Here is a tiny trained network, its code and every weight. The questions are about switching its units off for an input and a target symbol, where a switched-off unit gives its printed mean instead of its output.

import numpy as np


def w(rows, s, z=0):
    codes = np.array(rows[::2]) - 128.0
    scale = np.full(codes.shape[1], s)
    scale[-1] = z or s
    return codes * scale


def norm(h):
    return h / np.sqrt((h * h).mean(-1, keepdims=True) + 1e-5)


def f(y):
    return y / 2 * (1 + np.tanh(0.7978845608 * (y + 0.044715 * y**3)))


def softmax(a):
    e = np.exp(a - a.max(-1, keepdims=True))
    return e / e.sum(-1, keepdims=True)


def log_softmax(a):
    a = a - a.max(-1, keepdims=True)
    return a - np.log(np.exp(a).sum(-1, keepdims=True))


def net(x, mask):
    ids = ['αβγδεζηθλμστφψ'.index(c) for c in x.split()]
    T = len(ids)
    res = E[ids] + P[:T]
    u = 0
    for l in range(2):
        q, k, v = (norm(res) @ M[l].T for M in (Q, K, V))
        z = softmax(np.where(np.tri(T) > 0, q @ k.T / 2**0.5, -1e9)) @ v
        res = res + np.where(mask[u], z, O[l][:, -1]) @ O[l][:, :-1]
        u += 1
        y = f(norm(res) @ A[l][:, :-1].T + A[l][:, -1])
        res = res + np.where(mask[u : u + 12], y, B[l][:, -1]) @ B[l][:, :-1]
        u += 12
    return log_softmax(norm(res)[-1] @ U[:, :-1].T + U[:, -1])


Q, K, V, O, A, B = {}, {}, {}, {}, {}, {}
E = w([
[85,195,61],'α',
[28,99,163],'β',
[165,142,136],'γ',
[95,57,26],'δ',
[90,255,64],'ε',
[218,160,189],'ζ',
[216,123,250],'η',
[105,184,206],'θ',
[151,134,218],'λ',
[49,84,204],'μ',
[89,211,72],'σ',
[170,246,59],'τ',
[166,146,137],'φ',
[116,199,54],'ψ',
],0.006)
P = w([
[151,3,166],'0',
[105,159,126],'1',
[109,160,127],'2',
[113,162,126],'3',
[113,162,125],'4',
[115,162,124],'5',
],0.0051)
Q[0] = w([
[126,83,1],'L0H1',
[167,191,220],'L0H1',
],0.0058)
K[0] = w([
[72,254,182],'L0H1',
[213,45,121],'L0H1',
],0.0064)
V[0] = w([
[253,111,93],'L0H1',
[114,97,131],'L0H1',
],0.0045)
O[0] = w([
[126,254,133,3],'L0H1',
[188,161,80,160],'L0H1',
],0.005,0.00035)
A[0] = w([
[223,74,136,187],'L0N1',
[204,40,72,153],'L0N2',
[156,194,34,39],'L0N3',
[1,144,186,177],'L0N4',
[74,221,121,38],'L0N5',
[158,170,104,84],'L0N6',
[69,81,200,60],'L0N7',
[140,131,227,188],'L0N8',
[124,161,26,101],'L0N9',
[149,186,137,107],'L0N10',
[177,100,10,209],'L0N11',
[97,154,58,12],'L0N12',
],0.0045,0.0011)
B[0] = w([
[114,255,112,123],'L0N1',
[201,162,137,86],'L0N2',
[96,176,211,191],'L0N3',
[124,82,96,241],'L0N4',
[169,148,113,233],'L0N5',
[159,123,143,146],'L0N6',
[59,112,146,140],'L0N7',
[56,110,78,253],'L0N8',
[44,135,212,194],'L0N9',
[158,91,103,186],'L0N10',
[158,132,190,155],'L0N11',
[84,139,170,146],'L0N12',
],0.004,0.0016)
Q[1] = w([
[139,117,2],'L1H1',
[150,107,247],'L1H1',
],0.008)
K[1] = w([
[45,219,111],'L1H1',
[235,2,155],'L1H1',
],0.007)
V[1] = w([
[2,113,208],'L1H1',
[145,160,95],'L1H1',
],0.0026)
O[1] = w([
[3,141,154,247],'L1H1',
[146,156,80,91],'L1H1',
],0.0045,0.0014)
A[1] = w([
[43,60,69,251],'L1N1',
[152,79,172,81],'L1N2',
[254,112,148,250],'L1N3',
[151,29,132,103],'L1N4',
[171,119,184,241],'L1N5',
[81,61,43,221],'L1N6',
[226,199,15,72],'L1N7',
[158,189,130,193],'L1N8',
[202,63,117,206],'L1N9',
[139,128,88,57],'L1N10',
[171,108,84,7],'L1N11',
[87,45,62,174],'L1N12',
],0.0063,0.0012)
B[1] = w([
[200,94,65,249],'L1N1',
[107,164,114,119],'L1N2',
[112,134,67,165],'L1N3',
[130,180,155,112],'L1N4',
[129,140,70,199],'L1N5',
[207,125,120,147],'L1N6',
[107,36,255,151],'L1N7',
[202,57,139,230],'L1N8',
[91,164,111,97],'L1N9',
[124,151,165,72],'L1N10',
[47,150,179,46],'L1N11',
[156,114,124,134],'L1N12',
],0.0054,0.0016)
U = w([
[76,179,26,207],'α',
[114,58,80,204],'β',
[152,104,181,48],'γ',
[183,112,59,135],'δ',
[56,73,124,170],'ε',
[183,130,156,102],'ζ',
[213,195,92,143],'η',
[94,89,135,10],'θ',
[11,146,213,229],'λ',
[111,72,113,84],'μ',
[102,158,92,7],'σ',
[155,184,220,157],'τ',
[153,106,178,48],'φ',
[137,160,164,3],'ψ',
],0.013,0.0029)

Each question gives the input, a string of symbols that net reads in full, and the target symbol t.
The units are the heads (2 rows each of Q, K, V and O) and the neurons (one row each of A and B). Each row of codes is followed by its name. A weight is (code - 128) times the scale printed after its matrix; where a second scale follows, it is the last column's (O, A, B and U).
mask holds one flag per unit, layer by layer, with each layer's heads first. A switched-off unit (its flag False) gives its mean, the last column of its rows in O or B, instead of its output. The means were averaged over made-up inputs and are rounded, as every weight is.
A unit's drop is (log p(t) with every unit on - log p(t) with that unit switched off) / (log p(t) with every unit on - log p(t) with every unit switched off).
The circuit of an input: a set's keep is (log p(t) with only the set's units on - log p(t) with every unit switched off) / (log p(t) with every unit on - log p(t) with every unit switched off). Starting from the 12 units with the biggest drops (on a tie, the unit counted first), units are removed one at a time, each time the one whose removal leaves the highest keep (on an exact tie, the one counted first), for as long as the keep stays at least 0.8.
units of the circuit, in order: the units of the circuit, biggest drop first
top k neurons: the k neurons with the biggest drops, biggest first
top k neurons in layer l: the k neurons of layer l with the biggest drops, biggest first
drop of u: that unit's drop, to one decimal
input η λ θ λ, target η: units of the circuit, in order => L0N9; L1N7; L1N5
input σ α τ, target τ: units of the circuit, in order => L1N7
input α λ λ ψ λ, target α: top 3 neurons in layer 0 => L0N3; L0N2; L0N8
input η β λ, target η: top 2 neurons in layer 1 => L1N7; L1N5
input ε α η, target η: top 2 neurons => L0N9; L0N3
input δ γ α λ λ, target δ: top 3 neurons in layer 1 => L1N3; L1N8; L1N5
input σ ψ η, target η: top 2 neurons in layer 1 => L1N3; L1N1
input λ λ λ, target λ: top 3 neurons => L0N8; L1N3; L1N8
input δ β λ τ λ λ, target δ: top 2 neurons => L0N9; L1N8
input θ α ζ μ, target β: top 2 neurons in layer 1 => L1N1; L1N6
input τ α β, target β: top 2 neurons in layer 1 => L1N1; L1N6
input λ γ β, target β: drop of L1N1 => 0.2
input α λ λ θ, target α: drop of L1N5 => -0.1
input λ λ ε φ λ, target λ: drop of L1N3 => 0.2
input α θ σ λ λ λ, target α: drop of L0N1 => 0.0
input λ ε ε, target λ: top neuron in layer 0 => L0N8
input β α λ τ α λ, target β: top 4 neurons in layer 0 => L0N8; L0N3; L0N9; L0N11
input β α λ α τ, target τ: top 2 neurons in layer 1 => L1N7; L1N8
